Below is a small trained network, with its code and all its weights. Each question gives an input and a class and asks what happens when units are switched off, that is, made to give their printed mean instead of their output.

import numpy as np


def w(rows, s, z=0):
    codes = np.array(rows[::2]) - 128.0
    scale = np.full(codes.shape[1], s)
    scale[-1] = z or s
    return codes * scale


def f(y):
    return y / 2 * (1 + np.tanh(0.7978845608 * (y + 0.044715 * y**3)))


def log_softmax(a):
    a = a - a.max(-1, keepdims=True)
    return a - np.log(np.exp(a).sum(-1, keepdims=True))


def net(x, mask):
    res = np.array(x, float).reshape(1, 3) / 4 @ E
    y = f(res @ A[0][:, :-1].T + A[0][:, -1])
    res = res + np.where(mask, y, B[0][:, -1]) @ B[0][:, :-1]
    return log_softmax(res[-1] @ U[:, :-1].T + U[:, -1])


A, B = {}, {}
E = w([
[185,169,117,98,115,145,254],'x0',
[94,91,158,181,204,73,205],'x1',
[140,159,78,84,137,35,159],'x2',
],0.014)
A[0] = w([
[83,109,114,184,189,106,11,154],'neuron 1',
[126,59,130,135,141,115,215,189],'neuron 2',
[135,126,172,149,204,132,174,127],'neuron 3',
[204,196,121,35,119,72,187,86],'neuron 4',
[152,184,102,128,35,238,163,167],'neuron 5',
[105,123,168,210,169,226,156,205],'neuron 6',
[132,127,131,172,210,147,178,154],'neuron 7',
[171,149,179,76,86,160,131,104],'neuron 8',
[110,67,93,159,176,142,178,102],'neuron 9',
[94,170,123,132,151,125,176,87],'neuron 10',
[74,172,62,118,100,74,178,107],'neuron 11',
[140,125,84,121,138,115,127,253],'neuron 12',
[74,121,169,222,154,76,179,164],'neuron 13',
[102,80,147,135,147,151,96,27],'neuron 14',
[141,151,119,73,158,68,49,178],'neuron 15',
[101,133,205,80,165,138,89,57],'neuron 16',
[225,150,54,6,145,166,131,243],'neuron 17',
[137,53,167,189,152,182,124,131],'neuron 18',
],0.011,0.003)
B[0] = w([
[91,17,106,122,104,185,45,235],'neuron 1',
[149,124,148,143,159,117,186,197],'neuron 2',
[103,145,160,106,182,122,183,181],'neuron 3',
[134,118,75,132,55,8,79,251],'neuron 4',
[82,203,167,131,78,216,145,232],'neuron 5',
[145,222,112,130,194,88,67,199],'neuron 6',
[136,137,165,133,166,130,182,184],'neuron 7',
[91,164,136,147,108,174,144,176],'neuron 8',
[154,132,182,167,146,136,127,169],'neuron 9',
[84,114,133,99,147,98,149,159],'neuron 10',
[181,112,103,121,127,38,104,191],'neuron 11',
[159,108,110,133,120,112,161,159],'neuron 12',
[142,113,175,115,220,187,138,204],'neuron 13',
[154,135,102,119,124,128,71,160],'neuron 14',
[112,57,147,140,94,137,200,195],'neuron 15',
[91,127,84,124,140,120,112,150],'neuron 16',
[143,221,147,128,35,116,188,252],'neuron 17',
[151,193,79,126,175,99,89,184],'neuron 18',
],0.017,0.015)
U = w([
[139,131,98,128,201,132,53,9],'0',
[166,142,194,135,253,103,146,179],'1',
[117,43,120,112,149,153,83,161],'2',
[125,201,148,121,108,151,140,67],'3',
[164,145,99,105,123,45,134,234],'4',
],0.012,0.0014)

Each question gives the input, the list of numbers given to net, and the class t.
The units are the neurons (one row each of A and B). Each row of codes is followed by its name. A weight is (code - 128) times the scale printed after its matrix; where a second scale follows, it is the last column's (A, B and U).
mask holds one flag per neuron, in row order. A switched-off neuron (its flag False) gives its mean, the last column of its row in B, instead of its output. The means were averaged over made-up inputs and are rounded, as every weight is.
A unit's drop is (log p(t) with every unit on - log p(t) with that unit switched off) / (log p(t) with every unit on - log p(t) with every unit switched off).
The circuit of an input: a set's keep is (log p(t) with only the set's units on - log p(t) with every unit switched off) / (log p(t) with every unit on - log p(t) with every unit switched off). Starting from the 12 units with the biggest drops (on a tie, the unit counted first), units are removed one at a time, each time the one whose removal leaves the highest keep (on an exact tie, the one counted first), for as long as the keep stays at least 0.8.
units of the circuit, in order: the units of the circuit, biggest drop first
unit that matters most: the unit with the biggest drop
top k neurons: the k neurons with the biggest drops, biggest first
drop when u is switched off: that unit's drop, to one decimal
input [-1,1,2], class 2: units of the circuit, in order : (neuron 17; neuron 6)
input [-4,5,-1], class 1: unit that matters most : neuron 13
input [-6,-5,8], class 2: top 2 neurons : (neuron 1; neuron 15)
input [-7,-2,-5], class 0: top 3 neurons : (neuron 18; neuron 6; neuron 14)
input [-2,-3,-3], class 0: top 2 neurons : (neuron 17; neuron 15)
input [-3,-6,-6], class 0: top 2 neurons : (neuron 17; neuron 1)
input [-5,7,-8], class 0: top 2 neurons : (neuron 1; neuron 14)
input [-7,2,-2], class 2: drop when neuron 1 is switched off : 2.2
input [-7,7,-7], class 0: drop when neuron 1 is switched off : 2.5
input [-7,-3,-8], class 0: drop when neuron 18 is switched off : 0.4
